Here is a tiny trained network, its code and every weight. The questions are about switching its units off for an input and a class, where a switched-off unit gives its printed mean instead of its output.

import numpy as np


def w(rows, s, z=0):
    codes = np.array(rows[::2]) - 128.0
    scale = np.full(codes.shape[1], s)
    scale[-1] = z or s
    return codes * scale


def f(y):
    return y / 2 * (1 + np.tanh(0.7978845608 * (y + 0.044715 * y**3)))


def log_softmax(a):
    a = a - a.max(-1, keepdims=True)
    return a - np.log(np.exp(a).sum(-1, keepdims=True))


def net(x, mask):
    res = np.array(x, float).reshape(1, 4) / 4 @ E
    y = f(res @ A[0][:, :-1].T + A[0][:, -1])
    res = res + np.where(mask, y, B[0][:, -1]) @ B[0][:, :-1]
    return log_softmax(res[-1] @ U[:, :-1].T + U[:, -1])


A, B = {}, {}
E = w([
[98,194,93,170],'x0',
[131,128,130,129],'x1',
[68,159,98,6],'x2',
[66,154,199,115],'x3',
],0.012)
A[0] = w([
[139,108,166,48,76],'n0',
[151,125,210,169,51],'n1',
[63,82,187,30,67],'n2',
[88,122,139,60,150],'n3',
[151,132,42,66,114],'n4',
[31,99,200,87,44],'n5',
[119,166,92,200,178],'n6',
[157,123,98,149,106],'n7',
[104,144,212,172,166],'n8',
[225,9,86,67,174],'n9',
[137,95,86,67,109],'n10',
[84,190,75,104,96],'n11',
[46,158,50,117,105],'n12',
[99,192,81,92,101],'n13',
[100,114,212,61,107],'n14',
[153,2,142,104,192],'n15',
[224,92,72,76,189],'n16',
[182,159,97,232,251],'n17',
],0.0094,0.0025)
B[0] = w([
[146,53,107,107,181],'n0',
[58,106,206,92,172],'n1',
[177,76,88,104,226],'n2',
[162,111,160,116,200],'n3',
[91,177,177,117,198],'n4',
[154,80,120,86,200],'n5',
[128,65,53,128,190],'n6',
[134,131,91,106,152],'n7',
[38,124,169,138,178],'n8',
[86,169,170,164,243],'n9',
[58,70,124,169,178],'n10',
[115,155,188,143,190],'n11',
[131,195,182,132,196],'n12',
[126,138,175,137,191],'n13',
[188,1,66,107,199],'n14',
[55,119,184,172,210],'n15',
[71,166,138,139,214],'n16',
[138,166,87,188,255],'n17',
],0.0085,0.0082)
U = w([
[88,171,149,176,247],'0',
[71,117,170,123,5],'1',
[208,97,6,140,107],'2',
],0.014,0.00033)

Each question gives the input, the list of numbers given to net, and the class t.
The units are the neurons (one row each of A and B). Each row of codes is followed by its name. A weight is (code - 128) times the scale printed after its matrix; where a second scale follows, it is the last column's (A, B and U).
mask holds one flag per neuron, in row order. A switched-off neuron (its flag False) gives its mean, the last column of its row in B, instead of its output. The means were averaged over made-up inputs and are rounded, as every weight is.
A unit's drop is (log p(t) with every unit on - log p(t) with that unit switched off) / (log p(t) with every unit on - log p(t) with every unit switched off).
The circuit of an input: a set's keep is (log p(t) with only the set's units on - log p(t) with every unit switched off) / (log p(t) with every unit on - log p(t) with every unit switched off). Starting from the 12 units with the biggest drops (on a tie, the unit counted first), units are removed one at a time, each time the one whose removal leaves the highest keep (on an exact tie, the one counted first), for as long as the keep stays at least 0.8.
units of the circuit, in order: the units of the circuit, biggest drop first
k most important neurons: the k neurons with the biggest drops, biggest first
drop when u is switched off: that unit's drop, to one decimal
input [-6,-7,1,7], class 2: units of the circuit, in order : (n14; n2)
input [-1,-1,-7,-8], class 0: units of the circuit, in order : (n9)
input [-7,5,-1,-3], class 0: units of the circuit, in order : (n9; n5)
input [-6,-7,-1,-4], class 0: units of the circuit, in order : (n9; n14)
input [6,8,-1,-1], class 2: units of the circuit, in order : (n9; n15)
input [-8,2,3,1], class 2: 2 most important neurons : (n14; n2)
input [-3,6,5,-7], class 1: 2 most important neurons : (n17; n10)
input [-6,2,5,2], class 2: drop when n14 is switched off : 0.2
input [5,5,-7,0], class 2: drop when n4 is switched off : 0.1
input [0,4,7,6], class 2: drop when n14 is switched off : 0.3
